Below are the code and all the weights of a small trained network. Each question names an input and a class and asks about switching units off, where a switched-off unit gives its printed mean instead of its output.

import numpy as np


def w(rows, s, z=0):
    codes = np.array(rows[::2]) - 128.0
    scale = np.full(codes.shape[1], s)
    scale[-1] = z or s
    return codes * scale


def norm(h):
    return h / np.sqrt((h * h).mean(-1, keepdims=True) + 1e-5)


def f(y):
    return np.maximum(y, 0)


def log_softmax(a):
    a = a - a.max(-1, keepdims=True)
    return a - np.log(np.exp(a).sum(-1, keepdims=True))


def net(x, mask):
    res = np.array(x, float).reshape(1, 8) / 4 @ E
    u = 0
    for l in range(4):
        y = f(norm(res) @ A[l][:, :-1].T + A[l][:, -1])
        res = res + np.where(mask[u : u + 6], y, B[l][:, -1]) @ B[l][:, :-1]
        u += 6
    return log_softmax(norm(res)[-1] @ U[:, :-1].T + U[:, -1])


A, B = {}, {}
E = w([
[234,116,83,190,97,107],'x0',
[111,218,93,156,64,102],'x1',
[208,119,150,179,97,1],'x2',
[125,42,99,153,116,134],'x3',
[116,119,27,91,201,159],'x4',
[143,140,142,196,126,187],'x5',
[187,138,120,113,200,118],'x6',
[186,194,152,48,67,162],'x7',
],0.0083)
A[0] = w([
[249,178,172,58,205,129,72],'L0N0',
[178,109,77,123,199,67,106],'L0N1',
[211,71,13,132,243,231,45],'L0N2',
[101,163,121,46,132,64,101],'L0N3',
[240,2,15,125,141,240,1],'L0N4',
[139,113,134,116,126,178,106],'L0N5',
],0.0066,0.0042)
B[0] = w([
[182,203,144,124,248,125,206],'L0N0',
[101,147,123,90,81,146,206],'L0N1',
[187,81,88,90,127,214,252],'L0N2',
[94,168,4,146,160,175,176],'L0N3',
[105,30,1,55,119,131,222],'L0N4',
[181,146,125,59,134,152,152],'L0N5',
],0.0071,0.0045)
A[1] = w([
[182,97,107,158,105,64,64],'L1N0',
[213,109,100,201,75,51,7],'L1N1',
[88,151,146,73,136,187,60],'L1N2',
[124,124,63,255,194,121,22],'L1N3',
[125,75,169,184,166,160,5],'L1N4',
[80,104,183,116,67,104,120],'L1N5',
],0.0076,0.0026)
B[1] = w([
[134,105,131,68,83,104,221],'L1N0',
[105,116,119,145,2,54,255],'L1N1',
[179,111,151,173,47,82,241],'L1N2',
[115,123,116,218,111,230,213],'L1N3',
[118,118,126,124,196,106,164],'L1N4',
[169,126,94,99,155,164,201],'L1N5',
],0.0083,0.0028)
A[2] = w([
[136,42,168,94,147,150,91],'L2N0',
[60,233,240,82,76,206,1],'L2N1',
[93,2,219,133,197,101,22],'L2N2',
[169,207,128,148,98,148,152],'L2N3',
[183,154,89,151,103,131,47],'L2N4',
[62,100,99,89,171,215,126],'L2N5',
],0.0081,0.0036)
B[2] = w([
[65,96,147,166,145,188,189],'L2N0',
[145,141,108,79,54,250,223],'L2N1',
[56,42,251,139,216,165,183],'L2N2',
[119,2,184,152,203,200,212],'L2N3',
[90,97,150,125,152,77,158],'L2N4',
[136,94,150,167,107,69,254],'L2N5',
],0.0093,0.0051)
A[3] = w([
[198,254,150,78,239,90,95],'L3N0',
[201,113,168,136,66,60,109],'L3N1',
[102,188,170,51,60,186,40],'L3N2',
[81,63,103,183,108,169,253],'L3N3',
[16,164,42,117,197,125,119],'L3N4',
[186,131,110,136,90,37,101],'L3N5',
],0.0086,0.0039)
B[3] = w([
[217,189,194,174,204,54,166],'L3N0',
[158,29,153,73,126,59,172],'L3N1',
[126,211,203,94,30,222,180],'L3N2',
[171,229,137,136,197,135,254],'L3N3',
[115,178,108,69,65,7,173],'L3N4',
[123,72,254,119,74,105,163],'L3N5',
],0.0075,0.0083)
U = w([
[167,60,200,141,26,50,162],'0',
[117,218,197,85,43,237,178],'1',
[178,147,153,124,204,168,252],'2',
[96,205,89,254,110,159,76],'3',
[230,209,192,83,195,87,4],'4',
[44,236,94,73,132,43,66],'5',
[32,47,210,167,205,155,49],'6',
[137,41,24,73,151,167,173],'7',
],0.016,0.0036)

Each question gives the input, the list of numbers given to net, and the class t.
The units are the neurons (one row each of A and B). Each row of codes is followed by its name. A weight is (code - 128) times the scale printed after its matrix; where a second scale follows, it is the last column's (A, B and U).
mask holds one flag per neuron, layer by layer. A switched-off neuron (its flag False) gives its mean, the last column of its row in B, instead of its output. The means were averaged over made-up inputs and are rounded, as every weight is.
A unit's drop is (log p(t) with every unit on - log p(t) with that unit switched off) / (log p(t) with every unit on - log p(t) with every unit switched off).
The circuit of an input: a set's keep is (log p(t) with only the set's units on - log p(t) with every unit switched off) / (log p(t) with every unit on - log p(t) with every unit switched off). Starting from the 12 units with the biggest drops (on a tie, the unit counted first), units are removed one at a time, each time the one whose removal leaves the highest keep (on an exact tie, the one counted first), for as long as the keep stays at least 0.8.
units of the circuit, in order: the units of the circuit, biggest drop first
most important unit: the unit with the biggest drop
top k neurons: the k neurons with the biggest drops, biggest first
k most important neurons of layer l: the k neurons of layer l with the biggest drops, biggest first
drop when u is switched off: that unit's drop, to one decimal
input [0,7,-1,3,-5,-3,-6,-3], class 1: top 3 neurons -> (L2N5, L1N2, L0N4)
input [-1,4,0,4,-2,6,8,-4], class 3: most important unit -> L1N3
input [8,8,6,4,7,-3,7,4], class 0: top 2 neurons -> (L3N5, L1N1)
input [7,-4,8,-7,8,-3,-1,-2], class 0: 2 most important neurons of layer 3 -> (L3N5, L3N3)
input [-6,2,-6,3,3,-4,5,-6], class 5: top 2 neurons -> (L3N4, L2N3)
input [3,-2,-2,-5,0,4,4,7], class 4: top 2 neurons -> (L0N0, L3N0)
input [6,-1,-2,1,-2,4,-2,-5], class 3: top 2 neurons -> (L3N3, L1N3)
input [-2,8,5,1,4,4,-3,4], class 0: top 2 neurons -> (L1N1, L2N1)
input [2,-1,-3,3,4,4,-8,5], class 7: top 2 neurons -> (L0N4, L2N1)
input [5,-1,-7,7,-5,5,-3,1], class 7: top 3 neurons -> (L0N4, L3N2, L3N0)
input [-8,1,-6,6,-2,-4,-8,-3], class 1: 3 most important neurons of layer 2 -> (L2N1, L2N3, L2N4)
input [-3,-3,-5,-6,2,-7,-1,-5], class 5: top 2 neurons -> (L3N4, L0N3)
input [-1,7,4,3,-6,7,4,6], class 0: top 2 neurons -> (L3N1, L1N1)
input [-8,-2,-1,0,-8,-2,-2,-2], class 1: units of the circuit, in order -> (L2N1)
input [7,2,-6,3,-4,-6,-8,-6], class 3: drop when L0N2 is switched off -> 0.0
input [6,7,6,1,7,-1,5,1], class 0: drop when L3N5 is switched off -> 0.1
input [1,1,-5,-6,7,4,-8,-4], class 3: drop when L2N5 is switched off -> 0.2
